Here is a tiny trained network, its code and every weight. The questions are about switching its units off for an input and a target symbol, where a switched-off unit gives its printed mean instead of its output.

import numpy as np


def w(rows, s, z=0):
    codes = np.array(rows[::2]) - 128.0
    scale = np.full(codes.shape[1], s)
    scale[-1] = z or s
    return codes * scale


def f(y):
    return y / 2 * (1 + np.tanh(0.7978845608 * (y + 0.044715 * y**3)))


def softmax(a):
    e = np.exp(a - a.max(-1, keepdims=True))
    return e / e.sum(-1, keepdims=True)


def log_softmax(a):
    a = a - a.max(-1, keepdims=True)
    return a - np.log(np.exp(a).sum(-1, keepdims=True))


def net(x, mask):
    ids = ['αδζθμσω'.index(c) for c in x.split()]
    T = len(ids)
    res = E[ids] + P[:T]
    u = 0
    for l in range(2):
        r = res
        for j in range(2):
            rows = slice(2 * j, 2 * j + 2)
            q, k, v = (r @ M[l][rows].T for M in (Q, K, V))
            z = softmax(np.where(np.tri(T) > 0, q @ k.T / 2**0.5, -1e9)) @ v
            o = O[l][rows]
            res = res + np.where(mask[u + j], z, o[:, -1]) @ o[:, :-1]
        u += 2
        y = f(res @ A[l][:, :-1].T + A[l][:, -1])
        res = res + np.where(mask[u : u + 8], y, B[l][:, -1]) @ B[l][:, :-1]
        u += 8
    return log_softmax(res[-1] @ U[:, :-1].T + U[:, -1])


Q, K, V, O, A, B = {}, {}, {}, {}, {}, {}
E = w([
[185,132,16,126],'α',
[95,119,182,84],'δ',
[116,59,139,60],'ζ',
[117,114,68,103],'θ',
[64,108,81,207],'μ',
[7,76,169,131],'σ',
[198,83,151,127],'ω',
],0.017)
P = w([
[172,211,131,2],'0',
[116,187,180,61],'1',
[110,147,151,73],'2',
[112,197,182,90],'3',
[88,215,251,154],'4',
[101,167,227,151],'5',
[134,103,140,120],'6',
[166,42,37,84],'7',
[128,106,123,99],'8',
[109,191,206,135],'9',
],0.0071)
Q[0] = w([
[43,102,1,113],'L0H1',
[184,66,107,162],'L0H1',
[86,227,89,216],'L0H2',
[180,4,58,100],'L0H2',
],0.0079)
K[0] = w([
[88,10,93,212],'L0H1',
[155,100,121,95],'L0H1',
[177,150,102,224],'L0H2',
[181,88,201,188],'L0H2',
],0.012)
V[0] = w([
[204,105,99,24],'L0H1',
[174,173,23,2],'L0H1',
[92,240,61,172],'L0H2',
[101,176,6,145],'L0H2',
],0.0061)
O[0] = w([
[151,208,176,100,168],'L0H1',
[124,250,145,155,253],'L0H1',
[143,148,55,116,18],'L0H2',
[122,41,66,90,86],'L0H2',
],0.011,0.0015)
A[0] = w([
[86,109,62,183,12],'L0N1',
[32,47,185,95,199],'L0N2',
[134,139,245,110,136],'L0N3',
[138,172,174,104,132],'L0N4',
[134,145,111,108,5],'L0N5',
[126,118,123,94,140],'L0N6',
[94,112,204,162,123],'L0N7',
[214,157,151,143,116],'L0N8',
],0.012,0.0031)
B[0] = w([
[156,31,145,137,166],'L0N1',
[58,177,87,104,250],'L0N2',
[141,177,70,122,227],'L0N3',
[179,140,70,115,189],'L0N4',
[201,38,114,142,124],'L0N5',
[125,98,255,12,137],'L0N6',
[206,55,92,49,180],'L0N7',
[112,17,220,108,163],'L0N8',
],0.0064,0.011)
Q[1] = w([
[125,128,102,156],'L1H1',
[113,177,167,107],'L1H1',
[7,150,117,109],'L1H2',
[37,97,149,117],'L1H2',
],0.012)
K[1] = w([
[51,198,116,111],'L1H1',
[137,137,196,155],'L1H1',
[192,64,144,254],'L1H2',
[190,146,133,213],'L1H2',
],0.0095)
V[1] = w([
[16,174,122,69],'L1H1',
[93,68,254,253],'L1H1',
[131,167,63,200],'L1H2',
[139,112,160,62],'L1H2',
],0.0083)
O[1] = w([
[28,146,100,8,171],'L1H1',
[145,73,153,114,3],'L1H1',
[201,161,24,153,121],'L1H2',
[2,172,190,244,145],'L1H2',
],0.0072,0.016)
A[1] = w([
[114,180,114,195,69],'L1N1',
[91,157,147,134,69],'L1N2',
[198,156,131,121,252],'L1N3',
[187,127,90,76,139],'L1N4',
[38,34,200,184,154],'L1N5',
[125,164,135,112,31],'L1N6',
[63,7,189,152,114],'L1N7',
[155,111,137,171,8],'L1N8',
],0.011,0.0037)
B[1] = w([
[184,168,182,92,190],'L1N1',
[170,86,81,66,228],'L1N2',
[114,118,193,255,248],'L1N3',
[135,75,133,196,217],'L1N4',
[139,105,115,174,255],'L1N5',
[246,64,81,73,208],'L1N6',
[122,112,174,118,252],'L1N7',
[156,146,107,40,119],'L1N8',
],0.0087,0.0045)
U = w([
[201,113,161,23,79],'α',
[157,94,2,139,202],'δ',
[120,145,166,89,34],'ζ',
[18,193,216,176,253],'θ',
[81,137,81,73,102],'μ',
[174,143,66,153,25],'σ',
[158,195,58,85,183],'ω',
],0.0097,0.0047)

Each question gives the input, a string of symbols that net reads in full, and the target symbol t.
The units are the heads (2 rows each of Q, K, V and O) and the neurons (one row each of A and B). Each row of codes is followed by its name. A weight is (code - 128) times the scale printed after its matrix; where a second scale follows, it is the last column's (O, A, B and U).
mask holds one flag per unit, layer by layer, with each layer's heads first. A switched-off unit (its flag False) gives its mean, the last column of its rows in O or B, instead of its output. The means were averaged over made-up inputs and are rounded, as every weight is.
A unit's drop is (log p(t) with every unit on - log p(t) with that unit switched off) / (log p(t) with every unit on - log p(t) with every unit switched off).
The circuit of an input: a set's keep is (log p(t) with only the set's units on - log p(t) with every unit switched off) / (log p(t) with every unit on - log p(t) with every unit switched off). Starting from the 12 units with the biggest drops (on a tie, the unit counted first), units are removed one at a time, each time the one whose removal leaves the highest keep (on an exact tie, the one counted first), for as long as the keep stays at least 0.8.
circuit, biggest first: the units of the circuit, biggest drop first
top k neurons: the k neurons with the biggest drops, biggest first
k most important neurons of layer l: the k neurons of layer l with the biggest drops, biggest first
drop when u is switched off: that unit's drop, to one decimal
input σ σ μ α α σ μ, target μ: 4 most important neurons of layer 0	[L0N2; L0N3; L0N4; L0N7]
input δ α σ θ μ μ ζ μ δ θ, target δ: circuit, biggest first	[L0H1]
input ζ ζ θ ζ α ζ α θ θ μ, target δ: 2 most important neurons of layer 0	[L0N1; L0N6]
input ζ δ ω ζ, target θ: top 4 neurons	[L0N2; L0N8; L1N3; L0N7]
input α α α, target σ: top 4 neurons	[L0N2; L1N3; L0N5; L1N4]
input δ δ σ μ, target μ: circuit, biggest first	[L1H1; L0N2; L0H1]
input δ δ δ μ μ ζ, target δ: circuit, biggest first	[L1H2; L1N4; L0N8]
input μ μ ω δ δ μ σ, target μ: circuit, biggest first	[L0N2; L0H1]
input δ δ σ ζ σ σ θ, target μ: circuit, biggest first	[L0N2; L1H1; L0H1]
input θ θ θ ω θ ω ζ μ, target θ: 2 most important neurons of layer 1	[L1N6; L1N7]
input θ α μ θ, target δ: 2 most important neurons of layer 0	[L0N1; L0N2]
input ζ α δ δ δ ω σ μ, target θ: top 3 neurons	[L0N2; L1N7; L1N6]
input θ α θ δ μ θ σ α, target μ: 2 most important neurons of layer 0	[L0N2; L0N7]
input θ δ ζ α α ζ θ α ζ, target ω: 2 most important neurons of layer 0	[L0N3; L0N1]
input σ θ θ σ θ δ, target ω: top 2 neurons	[L0N8; L0N2]
input α θ ω ω δ μ σ ω μ θ, target θ: top 3 neurons	[L0N2; L0N8; L0N4]
input ζ ζ σ ω ω σ ω, target θ: top neuron	[L1N3]
input μ θ δ θ μ θ δ, target δ: top 4 neurons	[L1N4; L0N8; L0N7; L1N1]
input ω δ θ, target θ: top 3 neurons	[L0N2; L0N8; L1N3]
input α θ ζ θ θ, target ω: top neuron	[L0N1]
input θ θ θ ζ θ, target ω: 2 most important neurons of layer 0	[L0N1; L0N8]
input μ ζ δ, target ω: 2 most important neurons of layer 0	[L0N3; L0N8]
input σ σ α, target μ: drop when L1H2 is switched off	0.2
